Below are the code and all the weights of a small trained network. Each question names an input and a target symbol and asks about switching units off, where a switched-off unit gives its printed mean instead of its output.

import numpy as np


def w(rows, s, z=0):
    codes = np.array(rows[::2]) - 128.0
    scale = np.full(codes.shape[1], s)
    scale[-1] = z or s
    return codes * scale


def f(y):
    return np.maximum(y, 0)


def softmax(a):
    e = np.exp(a - a.max(-1, keepdims=True))
    return e / e.sum(-1, keepdims=True)


def log_softmax(a):
    a = a - a.max(-1, keepdims=True)
    return a - np.log(np.exp(a).sum(-1, keepdims=True))


def net(x, mask):
    ids = ['αβγδεζημξπστφψω'.index(c) for c in x.split()]
    T = len(ids)
    res = E[ids] + P[:T]
    r = res
    for j in range(3):
        rows = slice(3 * j, 3 * j + 3)
        q, k, v = (r @ M[0][rows].T for M in (Q, K, V))
        z = softmax(np.where(np.tri(T) > 0, q @ k.T / 3**0.5, -1e9)) @ v
        o = O[0][rows]
        res = res + np.where(mask[j], z, o[:, -1]) @ o[:, :-1]
    y = f(res @ A[0][:, :-1].T + A[0][:, -1])
    res = res + np.where(mask[3:11], y, B[0][:, -1]) @ B[0][:, :-1]
    return log_softmax(res[-1] @ U[:, :-1].T + U[:, -1])


Q, K, V, O, A, B = {}, {}, {}, {}, {}, {}
E = w([
[126,191,113,110],'α',
[86,127,149,89],'β',
[139,173,121,106],'γ',
[156,164,159,74],'δ',
[117,82,148,58],'ε',
[167,92,128,84],'ζ',
[72,130,129,132],'η',
[101,131,87,162],'μ',
[66,84,188,138],'ξ',
[174,238,204,131],'π',
[160,90,131,93],'σ',
[92,5,95,106],'τ',
[62,54,130,110],'φ',
[173,151,80,116],'ψ',
[176,85,66,143],'ω',
],0.02)
P = w([
[22,254,111,128],'0',
[84,138,122,46],'1',
[101,147,135,60],'2',
[123,187,134,83],'3',
[113,247,138,126],'4',
[134,72,138,64],'5',
[166,208,143,117],'6',
[209,127,142,76],'7',
[112,177,142,157],'8',
[176,164,151,141],'9',
[200,114,170,141],'10',
[168,154,167,187],'11',
[176,93,156,162],'12',
[143,182,146,207],'13',
],0.0072)
Q[0] = w([
[110,216,110,196],'h1',
[133,48,165,251],'h1',
[21,147,115,137],'h1',
[127,93,147,93],'h2',
[185,99,54,198],'h2',
[125,130,79,205],'h2',
[161,115,203,118],'h3',
[117,118,110,179],'h3',
[132,112,34,144],'h3',
],0.012)
K[0] = w([
[115,193,118,152],'h1',
[90,88,162,244],'h1',
[2,149,143,123],'h1',
[126,126,161,107],'h2',
[59,142,125,72],'h2',
[124,155,99,55],'h2',
[120,121,191,114],'h3',
[134,151,136,156],'h3',
[199,110,52,161],'h3',
],0.016)
V[0] = w([
[112,230,146,168],'h1',
[219,110,97,104],'h1',
[166,88,209,193],'h1',
[186,19,140,244],'h2',
[128,164,71,87],'h2',
[87,45,131,54],'h2',
[173,137,2,111],'h3',
[179,61,21,221],'h3',
[180,145,106,120],'h3',
],0.0099)
O[0] = w([
[93,44,141,126,112],'h1',
[103,183,150,199,185],'h1',
[59,167,102,102,65],'h1',
[183,110,121,8,2],'h2',
[156,156,134,186,190],'h2',
[124,171,57,146,146],'h2',
[172,157,157,150,193],'h3',
[232,111,127,147,100],'h3',
[167,184,168,132,152],'h3',
],0.011,0.0068)
A[0] = w([
[161,94,131,136,22],'n1',
[192,138,133,155,48],'n2',
[159,194,155,151,167],'n3',
[141,104,215,162,168],'n4',
[74,106,156,76,177],'n5',
[100,163,199,2,11],'n6',
[144,98,191,57,243],'n7',
[142,169,35,179,253],'n8',
],0.0097,0.0029)
B[0] = w([
[63,117,122,160,143],'n1',
[98,137,102,229,219],'n2',
[76,102,76,109,240],'n3',
[169,154,152,52,189],'n4',
[181,177,122,122,184],'n5',
[176,8,128,226,181],'n6',
[128,228,93,169,158],'n7',
[153,83,177,44,253],'n8',
],0.013)
U = w([
[58,39,96,144,109],'α',
[101,55,149,116,66],'β',
[105,102,128,132,57],'γ',
[102,102,141,153,51],'δ',
[70,135,119,143,167],'ε',
[34,126,64,189,3],'ζ',
[110,90,255,149,97],'η',
[74,192,142,198,33],'μ',
[186,41,116,203,164],'ξ',
[118,5,208,123,119],'π',
[92,103,94,136,57],'σ',
[109,80,161,127,113],'τ',
[144,237,77,114,233],'φ',
[121,137,143,147,119],'ψ',
[134,63,125,94,219],'ω',
],0.0085,0.0041)

Each question gives the input, a string of symbols that net reads in full, and the target symbol t.
The units are the heads (3 rows each of Q, K, V and O) and the neurons (one row each of A and B). Each row of codes is followed by its name. A weight is (code - 128) times the scale printed after its matrix; where a second scale follows, it is the last column's (O, A, B and U).
mask holds one flag per unit, heads first, then neurons. A switched-off unit (its flag False) gives its mean, the last column of its rows in O or B, instead of its output. The means were averaged over made-up inputs and are rounded, as every weight is.
A unit's drop is (log p(t) with every unit on - log p(t) with that unit switched off) / (log p(t) with every unit on - log p(t) with every unit switched off).
The circuit of an input: a set's keep is (log p(t) with only the set's units on - log p(t) with every unit switched off) / (log p(t) with every unit on - log p(t) with every unit switched off). Starting from all 11 units, units are removed one at a time, each time the one whose removal leaves the highest keep (on an exact tie, the one counted first), for as long as the keep stays at least 0.8.
circuit, biggest first: the units of the circuit, biggest drop first
most important unit: the unit with the biggest drop
top k neurons: the k neurons with the biggest drops, biggest first
heads that matter: for each layer, one digit per head in row order, 1 if its drop is at least 0.15 and else 0, layers parted by /
drop of u: that unit's drop, to one decimal
input ε α ω τ ω ω η, target φ: circuit, biggest first : (h2, n6)
input β α β η μ μ, target π: most important unit : n2
input β τ ζ μ ω δ α ω α β, target ξ: top 4 neurons : (n6, n8, n3, n4)
input δ β δ α δ α ω π, target ξ: heads that matter : 011
input α ε μ δ μ φ ω ω μ, target ξ: heads that matter : 101
input ω ω δ η ψ ω δ ω ω ω ω α η, target φ: heads that matter : 010
input α β μ, target π: circuit, biggest first : (h1, n2)
input γ δ β, target μ: top 4 neurons : (n8, n3, n6, n5)
input δ ω δ, target ξ: circuit, biggest first : (n6, h2, n8)
input α ω ω ω ψ δ ω ω β ω δ, target ξ: top 3 neurons : (n6, n8, n4)
input π δ ε, target η: top 3 neurons : (n3, n2, n4)
input δ α δ, target μ: top 3 neurons : (n8, n6, n3)
input μ ω ω δ ω ω ω φ φ, target φ: top 3 neurons : (n7, n6, n8)
input δ ξ τ, target ω: top 3 neurons : (n2, n8, n6)
input φ α β φ ω ε η ω ω ω ε, target ξ: top 2 neurons : (n6, n8)
input α ζ π π μ γ π, target η: top 2 neurons : (n6, n3)
input δ σ ζ ω α η π ω μ π, target ξ: drop of n8 : 0.5
input μ ζ τ, target ω: drop of n6 : 0.1
input ω δ ε ω β γ ψ μ ω ω π ξ, target ξ: drop of n3 : 0.3
